Known rows:
q769: [ 16   4 -15  20 -21 -10 -28 -12 -13  51 -19   5  38 -16  10  28  50  61
 -20  -6  24   9  -4   2  23 -24   1  13  25  49  -8  24]
q430: [ 24  52 -26   1   8 -37  18 -23 -17  39  11 -55  21 -47  71 -11  46  34
  -8 -13  10  -4  11  25  15  18 -23 -30  24  71  -8  -4]
q95: [ 18  20  -9  22 -20 -14  12   4   6  45   4 -19  21 -33   1   5  41  28
 -10 -20  15  -1  19  -7   1  -8 -12 -13   9  37  -8   2]
q270: [ 32  49 -15   5  17 -38   4 -19 -29  60   0 -51  28 -59  59 -10  37  32
 -11 -18 -16   8  21  29  18  16 -30 -30  18  46  -5 -17]
q574: [ 15  25   0  19 -12 -17  12  -5  10  37   1 -25  26 -30  -9  12  47  23
   8 -33  -6   2   7  -1  14   1  -4   3   4   8 -10 -18]
q681: [ 22   8 -10   1 -11  -5  -9  -9   5  38   3 -15  25 -41  -6  18  38  31
  -5 -37 -26   8  11   8   1 -12 -16 -15  14  13 -13 -13]
q397: [ 19   9  -7   5  -9 -16 -13  -9   2  38  -5 -16  28 -43  -7   6  44  33
  -5 -36 -21  14  17   4  -1 -13 -13 -14  13  18 -10 -20]
q788: [ 10  10  -8   5 -10 -17   0  -9   0  28  -2 -25  28 -35  -4   9  47  27
   2 -29  -9   3   5   8   7  -1 -12   3  15  20 -12  -8]
q576: [ 10 -13 -23  12 -22 -11 -21   8  -3  20  20 -15  27 -37   3 -10  42   6
  11 -25 -12  -2   3  -2  10  13 -29   3  12  18  -2  -1]
q328: [  9   1 -33  16 -14 -11   2  -2  -1  16  22 -14  21 -32  10  -6  46  14
   4 -29   4   7  -5 -11   5  -1 -22   6   9  41   9   0]
q556: [ 11   2 -29  21 -15 -15   9   7  -2  18  20 -16  24 -36   4  -2  39   6
  -3 -31  13   8   6 -13   2  -5 -30   2   5  42   8  12]
q564: [ 17  -3 -25  18  -8 -12  -9  -3 -11  29  13 -10  26 -46   4  -7  40  11
   3 -32 -22  19   2  -4  11  -3 -26   6   2  19  10 -12]
q848: [ 15 -17 -22  15 -25 -15 -19   9  -3  26  23 -12  25 -40   2 -13  41   7
  17 -19 -12  -1   7  -5  13  14 -27   0  12  17  -6  -3]
q505: [  8  -9 -22  20 -19 -24  -2   5  -7  20  15 -18  26 -37   2 -11  49   8
  17 -21  -6   4   3  -4  18  15 -23  11   8  25  -2  -3]
q292: [ 10   5 -29  18 -12 -13   4   2   0  15  27 -15  21 -29   2  -3  43  11
   5 -34   7  10  -2 -15   7  -2 -24   8  12  38   7   0]
q687: [  8  17 -23   9 -29   3  -4  10  -4  14  32  -9  17 -22   0  -7  21  24
 -14 -31   0   6 -16 -12  24   2 -34   5   2  44   0  -2]
q510: [ 11   2 -29  16 -13 -12   2   2  -5  16  25 -15  21 -30   5  -5  44  13
   2 -28   6  10  -5 -12   8  -1 -25   7  11  39   7   0]

Facts:
q110	ε	q334; q13	ε	q933; q13	ε	q463
q133	ε	q89; q135	ε	q987; q162	ε	q847
q162	ε	q11; q172	ε	q107; q172	ε	q781
q195	ε	q25; q200	ε	q773; q214	ε	q352
q227	ε	q214; q227	ε	q919; q234	ε	q463
q24	ε	q681; q24	ε	q250; q245	ε	q617
q25	ε	q987; q25	ε	q11; q250	ε	q72
q250	ε	q107; q257	ε	q25; q270	ε	q617
q270	ε	q564; q291	ε	q129; q291	ε	q889
q291	ε	q490; q291	ε	q575; q294	ε	q250
q311	ε	q490; q321	ε	q105; q321	ε	q987
q321	ε	q378; q325	ε	q291; q325	ε	q987
q329	ε	q846; q329	ε	q241; q329	ε	q750
q342	ε	q234; q342	ε	q351; q342	ε	q781
q342	ε	q784; q347	ε	q325; q347	ε	q576
q358	ε	q537; q366	ε	q596; q366	ε	q110
q378	ε	q848; q378	ε	q250; q397	ε	q809
q415	ε	q473; q415	ε	q622; q418	ε	q317
q430	ε	q440; q430	ε	q237; q459	ε	q575
q466	ε	q687; q470	ε	q807; q470	ε	q961
q473	ε	q397; q490	ε	q107; q493	ε	q347
q493	ε	q923; q505	ε	q843; q509	ε	q766
q537	ε	q11; q564	ε	q681; q574	ε	q969
q574	ε	q5; q575	ε	q647; q596	ε	q466
q596	ε	q373; q596	ε	q197; q596	ε	q954
q596	ε	q781; q60	ε	q214; q60	ε	q373
q60	ε	q25; q617	ε	q473; q634	ε	q258
q634	ε	q647; q640	ε	q351; q647	ε	q72
q650	ε	q440; q650	ε	q608; q672	ε	q618
q680	ε	q857; q680	ε	q258; q708	ε	q214
q708	ε	q832; q708	ε	q245; q708	ε	q463
q72	ε	q329; q723	ε	q13; q730	ε	q681
q750	ε	q241; q755	ε	q334; q766	ε	q397
q769	ε	q861; q770	ε	q786; q781	ε	q575
q784	ε	q861; q800	ε	q25; q805	ε	q994
q807	ε	q214; q807	ε	q317; q809	ε	q846
q809	ε	q107; q814	ε	q786; q832	ε	q334
q832	ε	q922; q832	ε	q24; q843	ε	q814
q846	ε	q241; q848	ε	q786; q857	ε	q922
q866	ε	q162; q866	ε	q227; q889	ε	q463
q89	ε	q317; q89	ε	q575; q890	ε	q786
q902	ε	q311; q902	ε	q11; q904	ε	q672
q912	ε	q351; q912	ε	q382; q922	ε	q342
q923	ε	q786; q933	ε	q352; q95	ε	q889
q961	ε	q135; q963	ε	q770; q963	ε	q923
q966	ε	q373; q966	ε	q87; q969	ε	q334
q969	ε	q317; q981	ε	q129; q981	ε	q848
q987	ε	q107; q987	ε	q750; q994	ε	q399
q129	Φ	q981; q138	Φ	q414; q141	Φ	q391
q142	Φ	q518; q172	Φ	q404; q195	Φ	q998
q205	Φ	q775; q214	Φ	q781; q22	Φ	q380
q227	Φ	q610; q233	Φ	q608; q237	Φ	q730
q241	Φ	q509; q249	Φ	q574; q250	Φ	q650
q257	Φ	q889; q258	Φ	q924; q26	Φ	q687
q291	Φ	q65; q292	Φ	q483; q306	Φ	q365
q31	Φ	q89; q311	Φ	q251; q328	Φ	q463
q329	Φ	q958; q331	Φ	q55; q347	Φ	q138
q354	Φ	q329; q356	Φ	q939; q358	Φ	q110
q361	Φ	q87; q373	Φ	q814; q374	Φ	q950
q380	Φ	q755; q381	Φ	q809; q382	Φ	q5
q391	Φ	q575; q404	Φ	q488; q408	Φ	q963
q41	Φ	q723; q418	Φ	q354; q430	Φ	q328
q443	Φ	q594; q444	Φ	q499; q449	Φ	q493
q464	Φ	q846; q466	Φ	q564; q470	Φ	q352
q473	Φ	q722; q483	Φ	q20; q488	Φ	q618
q489	Φ	q317; q490	Φ	q381; q493	Φ	q22
q5	Φ	q31; q510	Φ	q805; q514	Φ	q634
q518	Φ	q253; q533	Φ	q681; q55	Φ	q344
q556	Φ	q233; q575	Φ	q443; q578	Φ	q415
q594	Φ	q890; q60	Φ	q292; q605	Φ	q366
q608	Φ	q647; q610	Φ	q172; q618	Φ	q640
q634	Φ	q258; q640	Φ	q41; q647	Φ	q95
q65	Φ	q923; q668	Φ	q857; q672	Φ	q382
q673	Φ	q514; q687	Φ	q408; q708	Φ	q985
q722	Φ	q399; q723	Φ	q994; q750	Φ	q556
q755	Φ	q515; q769	Φ	q473; q773	Φ	q133
q775	Φ	q373; q781	Φ	q902; q814	Φ	q489
q823	Φ	q157; q832	Φ	q680; q839	Φ	q351
q843	Φ	q13; q846	Φ	q325; q857	Φ	q472
q861	Φ	q93; q87	Φ	q270; q889	Φ	q26
q890	Φ	q788; q9	Φ	q470; q912	Φ	q866
q922	Φ	q430; q923	Φ	q933; q924	Φ	q306
q925	Φ	q682; q929	Φ	q257; q93	Φ	q642
q933	Φ	q444; q939	Φ	q449; q95	Φ	q289
q950	Φ	q699; q957	Φ	q331; q963	Φ	q855
q966	Φ	q364; q981	Φ	q347; q985	Φ	q321
q987	Φ	q919; q994	Φ	q922; q998	Φ	q832
q105	Π	q110; q116	Π	q923; q133	Π	q347
q135	Π	q618; q138	Π	q823; q142	Π	q574
q195	Π	q855; q197	Π	q681; q20	Π	q408
q200	Π	q839; q201	Π	q750; q205	Π	q609
q22	Π	q366; q233	Π	q902; q24	Π	q653
q245	Π	q809; q249	Π	q981; q253	Π	q105
q257	Π	q610; q258	Π	q414; q26	Π	q311
q270	Π	q430; q289	Π	q755; q294	Π	q9
q311	Π	q578; q317	Π	q466; q325	Π	q518
q334	Π	q87; q342	Π	q237; q344	Π	q490
q352	Π	q60; q356	Π	q397; q365	Π	q848
q378	Π	q929; q381	Π	q351; q397	Π	q904
q408	Π	q249; q418	Π	q89; q430	Π	q253
q444	Π	q966; q449	Π	q292; q459	Π	q380
q463	Π	q933; q466	Π	q205; q470	Π	q708
q472	Π	q463; q473	Π	q31; q488	Π	q843
q489	Π	q459; q490	Π	q493; q493	Π	q786
q494	Π	q488; q509	Π	q374; q533	Π	q608
q574	Π	q673; q605	Π	q847; q608	Π	q800
q634	Π	q556; q640	Π	q954; q65	Π	q464
q653	Π	q925; q668	Π	q594; q681	Π	q72
q72	Π	q924; q723	Π	q472; q730	Π	q378
q769	Π	q200; q781	Π	q509; q784	Π	q41
q788	Π	q922; q8	Π	q889; q800	Π	q617
q805	Π	q769; q809	Π	q352; q823	Π	q470
q832	Π	q773; q839	Π	q418; q847	Π	q381
q857	Π	q241; q866	Π	q957; q87	Π	q142
q889	Π	q861; q9	Π	q133; q902	Π	q26
q904	Π	q650; q919	Π	q444; q922	Π	q770
q925	Π	q449; q929	Π	q270; q933	Π	q245
q95	Π	q365; q950	Π	q415; q957	Π	q325
q958	Π	q781; q966	Π	q22; q985	Π	q187

Rows:
No name comes twice in this set of rows, the named rows included.
[ 12   9 -15  27 -15  -3   2   5  -8  33  13 -19  25 -30   5  -6  42   4
   6 -20  -5  -2  -7  -4  20  12 -22  15  -2  10  10  -4] | q596
[ 21   5  -7   8 -17 -11 -15  -2   6  43   5 -14  25 -41  -5   4  39  30
   1 -27 -19   3  17   3   4  -4 -13 -17  14  14 -13 -17] | q72
[ 14  17 -12  16 -18 -20  19   4  12  28   4 -24  26 -34  -4  15  39  22
  -9 -34  17   4  22  -5  -4 -14 -18 -13   8  41 -10  11] | q233
[ 13  -7 -26  11  -7 -10 -14  -2 -10  21  13 -12  27 -46   2  -4  40   9
   3 -36 -23  17   2  -3   7  -4 -30   5   6  20   9  -8] | q622
[ 18  15  -7   1 -15   7  -9  -4   5  35   5 -21  27 -32  -3  19  36  25
  -7 -30 -17  -8   0  10   4  -2 -20  -9  12   6  -8  -3] | q317
[ 21  13  -9  12 -14  -4   8  -5  -1  41   3 -17  24 -37  -1  17  39  25
   0 -25 -15  -1   0   8  15   1 -13  -1   9  15  -9  -5] | q784
[ 19  13 -20   8  -6 -11  -3  -8  -2  35  10 -13  20 -39   1   4  40  35
 -13 -32  -2  19  11  -6  -5 -19 -14 -13  16  41  -2 -15] | q473
[ 15  -3 -30  18 -18  -7 -19  10  -3  28  26 -10  22 -35   6 -17  37  11
  -4 -25   5   7  11 -17  -2  -4 -30  -8  11  35   8  -4] | q750
[  9   1 -18  17 -16  -6 -19   7  -8  26  12 -18  28 -33   3 -14  44   7
   2 -24  -9   2   2  -5  10  10 -28   6   4  13   9  -8] | q961
[ 14   2 -20  13 -16   6  -7   5  -5  25  18 -16  25 -34   4   2  36   4
   3 -28 -14  -4 -11   0  15   8 -31  10   4  10   7   3] | q954
[ 15   8 -27  27 -13 -10  15   1  -7  30  25 -13  18 -31   6  -4  40  14
   5 -21   8   8  -6 -13  16   1 -19  11   6  36   9  -1] | q912
[ 10  13  -6  11 -13 -24   7  -9   2  28  -5 -25  28 -34  -5   8  52  26
   3 -31  -6   7   8   5  10   0  -8   3  10  22 -14 -10] | q904
[ 23  19  -9  12  -5 -21   2 -10  -8  45  -3 -24  25 -44   9   2  44  29
  -2 -25 -13  11  12   9  12  -1 -14  -9  10  24  -8 -17] | q730
[  3  25  -2  12 -11 -15  -8  -3  -2  30 -14 -33  30 -25  -2  -5  55  24
  -7 -26   5   0   8   1   4   3  -8   5   4  14  -2 -14] | q866

The same nodes again, as new rows of numbers:
Known rows:
q889: [  1  -4  -3   9  -2   6   4  -2   1   3   6  -5  -9  13  -1   2 -19  20
   0   3  -3  -4  13  15   7   5  -6   3  10   6  12   2   0   2   5   2
   7]
q365: [ -8  -5  -6   3   1   0  -6  -4   4  -3  -9   1  -6   4   2  -6  -1   5
  -7 -10  10  -4   1  -4  -1   3  -1  14   1   0   0   3   2   2  -8  -4
  11]
q848: [  0   5  13   2 -12  -2   5  17  -4  -2  10  13  13 -12   1  18  -2  -2
   5   2  -1   3  -5  -6   2   3  -4 -13  -9   5  -4 -16 -10  19   3   6
  -6]
q351: [  8   4  10  -8   4  -4  -2   2  -1   2  -2   2   6  -5   4  -2   4 -16
  -2  -2   1   5  -5  -2  -4   0   5   2   1  -5   1  -3  -8  -2  -3   1
  -4]
q233: [ -4 -16  -7  -1   0   5  -1  -5  -5  -3 -16  -8  -2   4 -12  -5  -8   0
  -7 -12  13   2   4   0  -1  -5  -5  -1   0   1   2  11  10   4   1  -6
  15]
q382: [ 11   2   8  -6   1   1  -6  -2   1   0  -1  -2   4  -3   2   1   4 -17
   0  -1   0   5  -5   1  -3  -8   6  -6  -2  -3  -1   1  -9  -5  -1   1
  -4]
q334: [ -7  -6  -3   2   2   3  -2  -6   4  -3  -8   0  -4   5   1  -7  -2   2
  -7 -11  10  -3   3   3   0   6  -3  14   4  -1   6   4   4   3  -8  -2
  10]
q687: [ 20   4  14   1   2  -2  -8   4   2   5   3  -5   0   4   7   0 -13 -17
   0   3   0   5  -4   3   0  -6  10  -6  10  -1   6   2 -16  -1  -2   2
   0]
q466: [-11  -7  -8   9  -2   5   2  -3   2  -4   4  -1  -7   7  -6  -1  -5  19
   2   0   2  -3   6   5   5   8 -11   3  -1   6   3   2  11   4   4  -1
   8]
q923: [  2   3  11   4 -15   4   3  12  -2  -4  12   8  12 -11  -2  20  -1  -2
   6   2  -1   3  -5  -2   2  -4  -4 -21 -11   7  -4 -14 -12  16   6   6
  -6]
q380: [  9   0  14  -3   5  -5   1  -8   4   0  -1   4  11  -1   6   5  10 -15
   6   3   3   5  -7   4  -2  -5   9  -7  -8  -7   1  10  -9   0  -7  -6
  -5]
q449: [ -7 -16   4   6   5  -1  -6 -13   9  -7  -3   3   1  11   2  -2   6   4
   5  -7  19   5  -4   5   3   7  -7   6  -8   1  10  16   6   6  -9 -11
  16]
q187: [  9   5   9  -8   3  -5  -2   3  -1   3  -3   2   6  -6   4  -2   4 -16
  -2  -1   0   5  -5  -3  -5  -2   6   1   1  -5  -1  -3  -9  -2  -3   1
  -4]
q904: [-11  -5  -7   6   1   0   5   1  -1  -1   2   3  -4   4  -4  -2  -4  19
   1   0   1  -3   6   1   3  12 -11   8   1   4   3  -2  10   5   4   0
   6]
q846: [ 12   5   5 -12  -4  -4  -4   3 -15   6  15  -4  -1   0   3  13   0   4
  12   9 -12   6   4  -3  -2  -1   4  -5 -13  -1  -1  -6   4  -3  10   0
  -8]
q129: [ 10   3   8  -4   1   1  -5  -1   1  -1  -1  -2   5  -4   2   0   4 -18
  -1   0   1   5  -6   0  -3  -6   7  -7  -1  -2  -1   1  -7  -3  -3   1
  -5]
q843: [  5   5   7  -2  -3   1   4   7  -3   1  11   3   7  -5  -2   9   1  -1
   7   8  -7   4  -1   4   1   0  -3 -12  -4   2   0  -8  -4   2   8   5
 -10]

Rows:
No name comes twice in this set of rows, the named rows included.
[  0   4  -6   2   9 -19  10  21   6   8  -1  12   6 -10  -6  -8   6   7
   9  23  -8   9 -13 -11   4   0 -12  -7   6   1  -5  -3 -13 -11  25   1
  -6] | q25
[-13 -10   1  12   1  -1   9  -9   5  -4   4   7   3   7   0   8   2  20
  10   4   5  -2   2   8   7   8  -8  -2 -10   3   4  11   8  10  -2  -8
   6] | q493
[  6   3   7  -1  -1   2   2   5  -3   1  12   1   7  -4  -5   6   2  -3
   6   8  -8   4  -3   4   0   0  -2 -13  -4   2   0  -7  -2   0   8   5
  -9] | q981
[  6   5   3  -2   1  -2   5   6  -2   3   9   1   6  -5  -4   3   2  -1
   6  10 -10   4  -2   3   1   0  -3 -11  -1   1   0  -5  -4  -4  10   4
 -10] | q358
[  6   3   4  -5   6 -11   0   8   4   3  -8   6   6  -8   2  -7   6 -12
  -1   5   2   7 -11  -7  -2  -4   1   0   4  -4  -3   0 -15  -7   5   0
  -2] | q11
[ 11   1   9  -6   2   1 -11  -2   3  -2   3  -1   5  -3   1  -1   7 -17
   1  -2   2   8  -8   0  -3  -3   2  -3  -3  -1   2  -2  -9  -5  -1   1
  -3] | q673
[  6   4   4  -2   2  -1   2   5  -2   2  11   0   7  -4  -5   4   2  -2
   7  10  -9   5  -3   4   0   1  -3 -12  -2   1   0  -6  -3  -3  11   4
  -9] | q347
[-11  -8 -10  12   2   0  -6   1  -4  -2  10  -3 -10   9  -5  -2  -7  18
   8   4   1  -4   1  -8   3   9  -5   0  -6   7  -4   5  22   4   3  -3
   9] | q490
[  8   5   8  -7   6  -9  -9   6  -6   4   2   0   3  -4   5  -2   2 -16
   4   2  -1   4  -9 -15  -6  -1  12   1  -4  -4  -6   0   0  -1  -4  -1
  -2] | q107
[-12  -3 -12   8   3  -9   5   9   1   3  -1   6  -5   1  -4  -5  -3  20
   5   9  -1  -2  -2 -10   4   6  -9   4   1   4  -4   1   7  -1  10  -3
   5] | q135
[ -6  -5  -4   0   1  -1  -1  -2   0  -2 -11   0  -3   2   0  -5  -3   1
  -7  -9   8  -3   2  -4  -1   1   1  10   2  -1   0   4   3   3  -5  -4
  10] | q289
[-13  -6 -11   8   3  -6   6   6   4   0  -3   7  -5   2  -6  -7  -2  22
   2   6   2   0   1  -3   5   9 -16   8   4   5   1   1   4   0  11  -2
   8] | q800

